Small tables with named rows and columns. After each table, cells are looked up by row and column.

rud.tsv
	per	negemat	lep	rilu	ferugop
mesibof	123	85	162	119	127
kuvegov	89	128	93	148	151
zonavek	186	212	115	118	127
fuzek	94	61	149	143	141
tukis	126	97	161	118	128
komived	95	114	114	149	150
zogogu	171	142	178	127	127
dusase	186	169	173	129	129
zogeb	131	84	159	116	127
pinug	179	198	112	119	125

lep of zonavek: 115
negemat of mesibof: 85
negemat of komived: 114
per of pinug: 179
per of zogogu: 171
rilu of mesibof: 119

tetime =
            vip   dezem    maso   gubod  sisigo    vegu     kot
vem      -0.150  -0.192   0.365  -0.935  -0.913  -0.163  -0.175
fufil    -0.438  -0.037  -0.299   0.564  -0.991  -0.397  -0.621
taroriv  -0.118  -0.148   0.419  -0.994  -0.972  -0.143  -0.144
vul      -0.342  -0.205  -0.014  -0.315  -0.984  -0.304  -0.398

taroriv, vegu -> -0.143
taroriv, maso -> 0.419
vem, dezem -> -0.192
vem, vegu -> -0.163
vul, kot -> -0.398
taroriv, gubod -> -0.994
vul, maso -> -0.014
vem, sisigo -> -0.913
vul, gubod -> -0.315
vul, sisigo -> -0.984
vem, kot -> -0.175
taroriv, kot -> -0.144
vul, vip -> -0.342
fufil, vegu -> -0.397
vem, gubod -> -0.935
vem, vip -> -0.150

pip =
	pak	nof	bupup	vuvu
fozure	31	168	246	120
dof	108	140	174	56
mula	114	65	199	129
bes	216	162	108	169

What is the pak of mula in pip?
114
What is the bupup of mula in pip?
199
What is the nof of dof in pip?
140
What is the vuvu of fozure in pip?
120
What is the vuvu of mula in pip?
129
What is the bupup of bes in pip?
108
What is the pak of bes in pip?
216
What is the vuvu of bes in pip?
169
What is the bupup of fozure in pip?
246
What is the nof of bes in pip?
162
What is the bupup of dof in pip?
174
What is the vuvu of dof in pip?
56
What is the nof of mula in pip?
65
What is the pak of dof in pip?
108
What is the pak of fozure in pip?
31
What is the nof of fozure in pip?
168

gelafak
|  | filig | zopemi | dur | kini | vagon | zul | nif | kod | rigo |
|---|---|---|---|---|---|---|---|---|---|
| gelu | 3.843 | -3.212 | -6.343 | -0.705 | 4.745 | 2.405 | 4.694 | -5.458 | 5.119 |
| numake | 4.132 | 5.106 | 4.205 | -4.593 | -1.362 | 4.130 | -4.666 | 0.982 | 3.453 |
| gobaf | 5.829 | -0.803 | -3.990 | -3.828 | 4.802 | 2.259 | 1.712 | -4.252 | 4.328 |
| vemelo | -0.053 | -4.501 | -4.836 | 2.666 | 5.275 | -4.155 | 5.389 | -4.846 | 2.399 |
| vuzu | -2.266 | 5.515 | 5.228 | -3.205 | -5.289 | 2.940 | -4.985 | 4.153 | -4.579 |
| vek | 2.278 | 6.173 | 4.393 | -5.229 | -5.426 | 3.727 | -4.606 | 2.844 | 0.445 |
| piridu | 0.519 | -5.164 | -4.569 | 3.665 | 4.741 | -4.798 | 5.248 | -5.030 | 2.527 |
| sapuvo | -4.284 | 5.051 | 5.368 | -3.222 | -4.880 | -2.659 | -4.044 | 4.302 | -5.327 |
| sovema | 5.027 | 0.597 | -4.779 | -5.169 | 5.156 | 2.674 | 3.022 | -5.243 | 4.501 |
| moded | -4.860 | -5.140 | -4.442 | 5.606 | 0.821 | -4.348 | 4.620 | -0.124 | -5.487 |

What is the vagon of sapuvo in gelafak? -4.880
What is the kod of sovema in gelafak? -5.243
What is the kini of moded in gelafak? 5.606
What is the nif of gelu in gelafak? 4.694
What is the nif of vuzu in gelafak? -4.985
What is the rigo of vuzu in gelafak? -4.579
What is the dur of gelu in gelafak? -6.343
What is the kini of numake in gelafak? -4.593
What is the kini of piridu in gelafak? 3.665
What is the zopemi of moded in gelafak? -5.140
What is the zul of sapuvo in gelafak? -2.659
What is the dur of moded in gelafak? -4.442
Row with the largest zul: numake

beg
|  | vem | kemonu | ked | ren | doguvi | zab | tabudu |
|---|---|---|---|---|---|---|---|
| tigo | 83 | 127 | 133 | 46 | 45 | 192 | 61 |
| kap | 147 | 61 | 175 | 122 | 184 | 101 | 70 |
| runi | 66 | 150 | 204 | 200 | 126 | 81 | 123 |

What is the ren of tigo in beg? 46
What is the zab of runi in beg? 81
What is the kemonu of tigo in beg? 127
What is the ren of runi in beg? 200
What is the tabudu of kap in beg? 70
What is the kemonu of kap in beg? 61
What is the ked of tigo in beg? 133
What is the ked of kap in beg? 175
What is the vem of runi in beg? 66
What is the kemonu of runi in beg? 150
What is the vem of tigo in beg? 83
Which row has the largest tabudu? runi

Table zis
,bif,bobud,giv,gor,notalip,bagim,netevo
renid,117,90,171,136,94,169,126
nif,135,131,102,97,125,200,90
ter,124,139,137,118,96,214,105
sov,130,141,85,119,105,170,148
vep,124,137,135,116,99,218,102
nane,117,88,173,136,94,169,127
gukiro,131,130,130,102,112,224,84
zep,120,126,142,120,91,194,114
nov,124,138,138,118,95,208,110
riteko,135,61,187,147,88,161,135
kan,137,121,124,93,125,215,69
tolu,137,130,105,95,128,201,90
zuzeget,123,135,137,119,94,205,111

giv of nane: 173
notalip of renid: 94
bagim of vep: 218
giv of riteko: 187
giv of gukiro: 130
bif of nif: 135
bif of kan: 137
bobud of riteko: 61
notalip of kan: 125
netevo of vep: 102
netevo of gukiro: 84
bif of zep: 120
bobud of kan: 121
gor of riteko: 147
gor of kan: 93
bif of nane: 117
bobud of nif: 131
giv of kan: 124
bobud of renid: 90
Row with the largest gor: riteko

vediba
|  | lir | vofete | purenoz | zup | fur | kera | nek | pak | lomenin | zuduv |
|---|---|---|---|---|---|---|---|---|---|---|
| pap | -17.27 | -0.77 | 7.72 | -15.49 | 7.75 | -2.12 | -13.23 | -0.20 | -4.32 | -18.29 |
| raz | -25.55 | -11.87 | -7.21 | -13.23 | -3.90 | -14.29 | -4.85 | -66.64 | -14.02 | -56.16 |
| dusotel | 16.37 | -9.87 | -17.64 | 5.02 | -19.33 | -4.63 | -3.68 | 29.78 | -5.95 | 36.49 |
| metubo | 14.90 | 0.17 | -10.39 | 1.31 | -12.46 | 0.19 | -3.91 | 61.33 | 0.38 | 52.40 |
| nos | -19.65 | -15.44 | 0.09 | -8.11 | 2.69 | -12.28 | -5.16 | -80.72 | -14.52 | -62.30 |
| kofotip | 11.71 | -12.54 | -23.41 | 5.94 | -23.61 | -6.99 | -2.46 | 10.45 | -10.55 | 22.79 |
| dazo | -28.13 | 3.54 | 4.34 | -21.20 | 4.56 | -4.70 | -14.84 | 2.34 | -3.65 | -21.66 |
| rilire | 3.79 | -24.98 | -4.28 | 1.65 | -0.89 | -13.16 | 4.87 | -84.40 | -12.74 | -46.99 |
| gumug | -27.73 | 1.11 | 7.98 | -24.89 | 9.68 | -5.59 | -11.84 | -7.77 | -2.60 | -31.40 |

What is the fur of pap in vediba?
7.75
What is the zuduv of metubo in vediba?
52.40
What is the kera of nos in vediba?
-12.28
What is the nek of pap in vediba?
-13.23
What is the fur of gumug in vediba?
9.68
What is the fur of dusotel in vediba?
-19.33
What is the purenoz of dazo in vediba?
4.34
What is the kera of dazo in vediba?
-4.70
What is the kera of rilire in vediba?
-13.16

